Here is a tiny trained network, its code and every weight. The questions are about switching its units off for an input and a class, where a switched-off unit gives its printed mean instead of its output.

import numpy as np


def w(rows, s, z=0):
    codes = np.array(rows[::2]) - 128.0
    scale = np.full(codes.shape[1], s)
    scale[-1] = z or s
    return codes * scale


def f(y):
    return y / 2 * (1 + np.tanh(0.7978845608 * (y + 0.044715 * y**3)))


def log_softmax(a):
    a = a - a.max(-1, keepdims=True)
    return a - np.log(np.exp(a).sum(-1, keepdims=True))


def net(x, mask):
    res = np.array(x, float).reshape(1, 7) / 4 @ E
    y = f(res @ A[0][:, :-1].T + A[0][:, -1])
    res = res + np.where(mask, y, B[0][:, -1]) @ B[0][:, :-1]
    return log_softmax(res[-1] @ U[:, :-1].T + U[:, -1])


A, B = {}, {}
E = w([
[84,97,198,167,182,148],'x0',
[161,222,113,129,187,167],'x1',
[131,125,80,104,51,75],'x2',
[152,147,106,103,197,148],'x3',
[153,98,100,87,162,254],'x4',
[29,76,105,75,182,62],'x5',
[131,89,125,168,135,179],'x6',
],0.0076)
A[0] = w([
[244,116,138,139,82,202,191],'N0',
[149,203,162,145,186,200,127],'N1',
[160,175,170,115,134,154,54],'N2',
[166,214,90,99,159,62,195],'N3',
[199,185,162,50,141,126,254],'N4',
[91,100,119,106,36,88,205],'N5',
[131,90,172,148,32,65,134],'N6',
[89,199,100,109,125,72,209],'N7',
[68,169,169,128,227,157,203],'N8',
[97,124,137,104,72,77,122],'N9',
[67,73,190,189,173,130,197],'N10',
[82,105,194,150,231,123,231],'N11',
[169,219,130,162,154,221,219],'N12',
[96,140,138,86,80,49,137],'N13',
[136,74,189,181,96,124,206],'N14',
[128,115,98,176,1,134,164],'N15',
[85,104,78,75,163,173,144],'N16',
[109,139,109,77,86,47,140],'N17',
[69,96,148,133,99,84,61],'N18',
[95,173,145,165,186,118,231],'N19',
],0.0074,0.0029)
B[0] = w([
[240,93,148,173,79,206,241],'N0',
[156,195,107,78,69,113,214],'N1',
[124,155,159,158,35,130,141],'N2',
[223,211,189,102,41,90,192],'N3',
[201,193,60,127,28,147,204],'N4',
[79,105,2,153,87,24,224],'N5',
[34,91,96,158,127,75,218],'N6',
[173,214,162,30,149,76,189],'N7',
[138,146,107,8,163,71,231],'N8',
[62,149,110,126,28,28,180],'N9',
[158,114,199,82,197,110,230],'N10',
[197,128,141,58,207,113,250],'N11',
[192,216,79,182,40,143,253],'N12',
[84,201,83,117,106,56,201],'N13',
[145,76,190,146,224,153,194],'N14',
[24,38,63,166,164,147,216],'N15',
[138,84,66,131,176,184,188],'N16',
[113,202,53,71,82,71,200],'N17',
[108,161,154,130,132,22,172],'N18',
[195,164,155,44,166,85,189],'N19',
],0.0057,0.0058)
U = w([
[122,47,38,118,149,177,198],'0',
[119,254,87,76,99,51,203],'1',
[108,121,199,77,223,101,5],'2',
[48,65,126,191,136,92,9],'3',
[189,149,183,211,107,236,69],'4',
],0.008,0.0022)

Each question gives the input, the list of numbers given to net, and the class t.
The units are the neurons (one row each of A and B). Each row of codes is followed by its name. A weight is (code - 128) times the scale printed after its matrix; where a second scale follows, it is the last column's (A, B and U).
mask holds one flag per neuron, in row order. A switched-off neuron (its flag False) gives its mean, the last column of its row in B, instead of its output. The means were averaged over made-up inputs and are rounded, as every weight is.
A unit's drop is (log p(t) with every unit on - log p(t) with that unit switched off) / (log p(t) with every unit on - log p(t) with every unit switched off).
The circuit of an input: a set's keep is (log p(t) with only the set's units on - log p(t) with every unit switched off) / (log p(t) with every unit on - log p(t) with every unit switched off). Starting from the 12 units with the biggest drops (on a tie, the unit counted first), units are removed one at a time, each time the one whose removal leaves the highest keep (on an exact tie, the one counted first), for as long as the keep stays at least 0.8.
units of the circuit, in order: the units of the circuit, biggest drop first
unit that matters most: the unit with the biggest drop
k most important neurons: the k neurons with the biggest drops, biggest first
drop of u: that unit's drop, to one decimal
input [7,-5,-5,1,-6,-8,2], class 2: units of the circuit, in order => [N10; N14]
input [8,5,-8,7,0,-8,-8], class 1: unit that matters most => N8
input [5,-3,0,-3,0,8,4], class 2: units of the circuit, in order => [N10; N11]
input [1,-3,-8,-2,-4,2,-8], class 2: units of the circuit, in order => [N12; N10]
input [4,0,3,5,-5,6,2], class 2: 4 most important neurons => [N12; N4; N1; N10]
input [1,-5,6,1,-6,-7,-1], class 3: 2 most important neurons => [N15; N6]
input [4,-1,8,-2,4,-5,1], class 4: 2 most important neurons => [N0; N8]
input [2,8,7,4,0,-7,8], class 4: drop of N0 => 0.1
input [-1,-1,1,5,8,0,-3], class 4: drop of N6 => 0.1
input [-5,6,-3,5,6,-4,0], class 4: drop of N0 => 0.6
input [5,6,-5,4,2,0,8], class 1: drop of N19 => 0.2
